Below are the code and all the weights of a small trained network. Each question names an input and a target symbol and asks about switching units off, where a switched-off unit gives its printed mean instead of its output.

import numpy as np


def w(rows, s, z=0):
    codes = np.array(rows[::2]) - 128.0
    scale = np.full(codes.shape[1], s)
    scale[-1] = z or s
    return codes * scale


def f(y):
    return y / 2 * (1 + np.tanh(0.7978845608 * (y + 0.044715 * y**3)))


def softmax(a):
    e = np.exp(a - a.max(-1, keepdims=True))
    return e / e.sum(-1, keepdims=True)


def log_softmax(a):
    a = a - a.max(-1, keepdims=True)
    return a - np.log(np.exp(a).sum(-1, keepdims=True))


def net(x, mask):
    ids = ['βεηπστφ'.index(c) for c in x.split()]
    T = len(ids)
    res = E[ids] + P[:T]
    u = 0
    for l in range(2):
        r = res
        for j in range(2):
            rows = slice(2 * j, 2 * j + 2)
            q, k, v = (r @ M[l][rows].T for M in (Q, K, V))
            z = softmax(np.where(np.tri(T) > 0, q @ k.T / 2**0.5, -1e9)) @ v
            o = O[l][rows]
            res = res + np.where(mask[u + j], z, o[:, -1]) @ o[:, :-1]
        u += 2
        y = f(res @ A[l][:, :-1].T + A[l][:, -1])
        res = res + np.where(mask[u : u + 8], y, B[l][:, -1]) @ B[l][:, :-1]
        u += 8
    return log_softmax(res[-1] @ U[:, :-1].T + U[:, -1])


Q, K, V, O, A, B = {}, {}, {}, {}, {}, {}
E = w([
[164,156,194,154,135,126,104,112,103,102,106,175],'β',
[75,122,214,100,126,146,83,125,65,78,166,114],'ε',
[83,117,146,188,138,88,118,161,140,123,160,174],'η',
[142,191,74,127,118,81,178,130,151,105,139,88],'π',
[95,179,133,173,103,126,150,94,102,209,120,73],'σ',
[150,135,115,193,141,104,148,115,47,143,158,2],'τ',
[90,142,87,88,173,166,161,145,92,114,79,107],'φ',
],0.016)
P = w([
[139,100,107,128,72,166,114,73,167,103,133,126],'0',
[123,161,150,147,184,62,117,60,147,74,119,109],'1',
[115,145,153,141,175,78,148,90,120,87,152,130],'2',
[124,154,142,135,176,83,140,111,108,108,144,134],'3',
[128,163,132,141,183,101,144,140,112,110,149,140],'4',
[123,169,142,136,171,110,149,159,97,134,141,145],'5',
[127,166,136,141,165,122,149,192,84,131,145,157],'6',
[137,170,132,133,164,133,147,215,80,147,143,163],'7',
[142,178,140,142,158,144,154,226,65,145,134,170],'8',
[144,184,128,149,151,147,167,246,67,125,134,170],'9',
],0.011)
Q[0] = w([
[106,254,182,182,199,126,161,169,62,81,134,157],'L0H1',
[128,75,217,155,111,93,61,146,171,106,160,221],'L0H1',
[164,97,97,103,100,200,110,142,134,153,152,101],'L0H2',
[163,50,100,83,99,115,97,66,175,132,151,115],'L0H2',
],0.01)
K[0] = w([
[136,172,127,137,171,128,144,250,80,196,143,150],'L0H1',
[153,125,61,129,136,120,227,148,127,159,102,62],'L0H1',
[184,106,160,126,181,99,138,135,111,87,101,161],'L0H2',
[141,144,135,163,188,69,160,106,84,90,124,122],'L0H2',
],0.012)
V[0] = w([
[112,73,148,210,115,77,125,152,215,134,163,252],'L0H1',
[193,229,56,84,113,109,205,137,220,109,89,173],'L0H1',
[138,137,58,233,97,146,179,126,229,194,47,113],'L0H2',
[73,187,106,139,194,5,206,187,56,153,254,86],'L0H2',
],0.0051)
O[0] = w([
[78,107,106,217,124,98,97,97,65,85,65,191,122],'L0H1',
[159,155,73,49,127,22,161,89,29,65,152,169,5],'L0H1',
[135,58,100,111,223,191,61,100,96,98,169,109,118],'L0H2',
[46,177,192,152,111,146,65,73,175,2,168,146,84],'L0H2',
],0.0072,0.002)
A[0] = w([
[154,134,109,127,85,182,144,94,79,93,115,172,111],'L0N1',
[95,97,90,82,132,112,162,18,190,192,156,87,74],'L0N2',
[151,100,214,97,178,155,111,167,251,197,165,133,35],'L0N3',
[52,101,131,81,222,155,212,146,119,97,28,184,124],'L0N4',
[119,161,99,177,105,176,128,174,218,171,41,39,70],'L0N5',
[182,105,141,149,175,105,166,168,174,171,118,143,81],'L0N6',
[74,124,58,133,40,131,96,139,178,83,115,114,108],'L0N7',
[61,197,157,102,2,14,223,138,166,185,35,133,2],'L0N8',
],0.0059,0.0041)
B[0] = w([
[111,103,149,113,171,51,104,163,141,149,104,145,123],'L0N1',
[105,125,74,91,150,46,80,60,57,109,160,117,107],'L0N2',
[180,119,76,201,43,59,57,151,3,101,132,70,156],'L0N3',
[146,146,45,106,206,141,20,140,147,188,96,113,254],'L0N4',
[35,169,140,18,98,118,121,98,80,70,152,173,187],'L0N5',
[111,82,120,123,92,79,50,140,70,130,110,107,148],'L0N6',
[133,95,107,82,106,89,178,3,121,115,165,137,86],'L0N7',
[137,98,114,178,156,112,122,164,109,211,197,85,186],'L0N8',
],0.0067,0.0021)
Q[1] = w([
[140,24,85,83,52,121,156,89,170,159,106,190],'L1H1',
[98,26,82,93,35,160,153,31,124,155,160,164],'L1H1',
[118,254,125,192,186,133,126,163,74,123,149,119],'L1H2',
[134,87,207,164,70,82,148,113,130,98,146,178],'L1H2',
],0.0074)
K[1] = w([
[105,230,185,142,187,107,117,144,120,122,96,86],'L1H1',
[94,187,174,154,190,56,88,148,118,127,108,122],'L1H1',
[145,137,142,118,131,158,148,255,105,168,96,201],'L1H2',
[133,129,56,123,121,142,166,90,153,140,100,65],'L1H2',
],0.0084)
V[1] = w([
[59,115,169,213,133,153,74,70,139,84,161,186],'L1H1',
[190,146,111,148,111,55,131,152,144,49,166,185],'L1H1',
[241,111,154,77,168,182,45,75,128,127,3,151],'L1H2',
[186,141,238,146,27,65,203,50,149,120,67,125],'L1H2',
],0.0053)
O[1] = w([
[142,110,172,95,116,90,174,155,149,129,30,63,73],'L1H1',
[124,87,116,175,161,85,155,174,112,109,99,147,4],'L1H1',
[142,123,154,126,100,155,255,101,107,166,107,189,215],'L1H2',
[146,188,95,141,84,206,111,167,56,73,74,111,8],'L1H2',
],0.0088,0.0016)
A[1] = w([
[159,157,54,11,168,85,160,121,207,80,174,137,2],'L1N1',
[144,137,82,149,163,208,96,52,101,221,254,152,15],'L1N2',
[2,116,134,124,187,73,94,136,178,124,156,67,126],'L1N3',
[105,170,93,145,113,175,75,108,106,108,188,203,88],'L1N4',
[108,115,36,143,90,133,205,136,121,64,146,104,79],'L1N5',
[170,198,157,61,105,164,198,120,104,142,151,84,130],'L1N6',
[110,75,156,147,3,187,68,147,134,69,136,102,118],'L1N7',
[209,113,206,176,99,51,193,83,162,159,243,97,164],'L1N8',
],0.0059,0.0056)
B[1] = w([
[158,65,204,246,81,170,114,192,158,121,42,19,133],'L1N1',
[180,119,115,97,61,17,164,128,97,93,144,104,201],'L1N2',
[160,26,155,84,1,119,133,60,160,98,126,92,239],'L1N3',
[109,93,169,100,94,106,187,124,138,43,97,115,177],'L1N4',
[122,143,88,154,132,128,56,110,56,113,165,164,119],'L1N5',
[217,198,192,59,124,177,106,142,100,163,160,87,196],'L1N6',
[126,154,70,170,205,115,176,137,99,138,75,182,150],'L1N7',
[109,136,23,133,183,221,69,146,128,212,112,124,255],'L1N8',
],0.006,0.0051)
U = w([
[199,33,163,113,76,131,241,135,162,122,40,99,70],'β',
[142,212,137,181,169,190,184,142,110,145,96,171,192],'ε',
[57,56,113,226,146,89,89,118,152,116,105,159,202],'η',
[169,169,79,67,97,1,170,101,119,76,172,143,91],'π',
[17,163,224,105,98,240,128,96,183,79,166,81,174],'σ',
[186,128,121,209,103,195,56,182,125,109,140,10,4],'τ',
[110,90,72,60,196,199,131,80,182,188,127,91,167],'φ',
],0.0043,0.0032)

Each question gives the input, a string of symbols that net reads in full, and the target symbol t.
The units are the heads (2 rows each of Q, K, V and O) and the neurons (one row each of A and B). Each row of codes is followed by its name. A weight is (code - 128) times the scale printed after its matrix; where a second scale follows, it is the last column's (O, A, B and U).
mask holds one flag per unit, layer by layer, with each layer's heads first. A switched-off unit (its flag False) gives its mean, the last column of its rows in O or B, instead of its output. The means were averaged over made-up inputs and are rounded, as every weight is.
A unit's drop is (log p(t) with every unit on - log p(t) with that unit switched off) / (log p(t) with every unit on - log p(t) with every unit switched off).
The circuit of an input: a set's keep is (log p(t) with only the set's units on - log p(t) with every unit switched off) / (log p(t) with every unit on - log p(t) with every unit switched off). Starting from the 12 units with the biggest drops (on a tie, the unit counted first), units are removed one at a time, each time the one whose removal leaves the highest keep (on an exact tie, the one counted first), for as long as the keep stays at least 0.8.
circuit, biggest first: the units of the circuit, biggest drop first
most important unit: the unit with the biggest drop
k most important neurons: the k neurons with the biggest drops, biggest first
heads that matter: for each layer, one digit per head in row order, 1 if its drop is at least 0.15 and else 0, layers parted by /
input τ η η τ φ η β ε η σ, target σ: heads that matter -> 01 / 00
input η β β σ β β β ε η σ, target β: 2 most important neurons -> [L1N3; L1N8]
input η η η η φ ε σ, target σ: circuit, biggest first -> [L0N5; L0H1]
input σ φ β ε, target φ: most important unit -> L0H2
input π η σ φ η σ η τ, target η: circuit, biggest first -> [L0H1; L1H1; L1H2]
input σ η τ β φ β, target φ: circuit, biggest first -> [L1H2; L1N8; L0H2; L0H1]
input τ η τ π τ φ ε τ, target σ: circuit, biggest first -> [L0H1; L0H2; L0N5]
input φ σ β π σ η, target π: circuit, biggest first -> [L1H1; L1N2; L0H1; L0H2]
input η π η σ φ β β η π, target β: circuit, biggest first -> [L1H1; L0H1]
input ε ε σ, target τ: 2 most important neurons -> [L0N8; L0N3]
input φ η π φ β φ β, target π: circuit, biggest first -> [L1H1; L1N2; L0H1]
input σ φ β β β φ τ β, target φ: circuit, biggest first -> [L1H2; L0H2; L1N8; L1H1]
input β ε β, target ε: heads that matter -> 01 / 01
input η ε η π ε, target π: heads that matter -> 10 / 00
input ε φ τ β π, target τ: circuit, biggest first -> [L0H2; L0N8; L1H2]
input β ε β β β ε, target ε: most important unit -> L1H2
input τ β η ε φ φ τ, target σ: circuit, biggest first -> [L0H2; L0H1; L0N5]
input ε π η π σ σ, target τ: circuit, biggest first -> [L1H2; L0H2]
input φ ε σ τ η π ε, target π: circuit, biggest first -> [L0H1; L1H1; L1N2; L0H2]
input ε η β τ η, target τ: heads that matter -> 11 / 01
input φ σ η τ β τ, target π: heads that matter -> 11 / 10
input φ τ β β τ ε φ β, target π: most important neuron -> [L1N2]
input σ φ φ π η β β φ σ, target φ: heads that matter -> 01 / 01
input β β τ, target ε: heads that matter -> 01 / 01
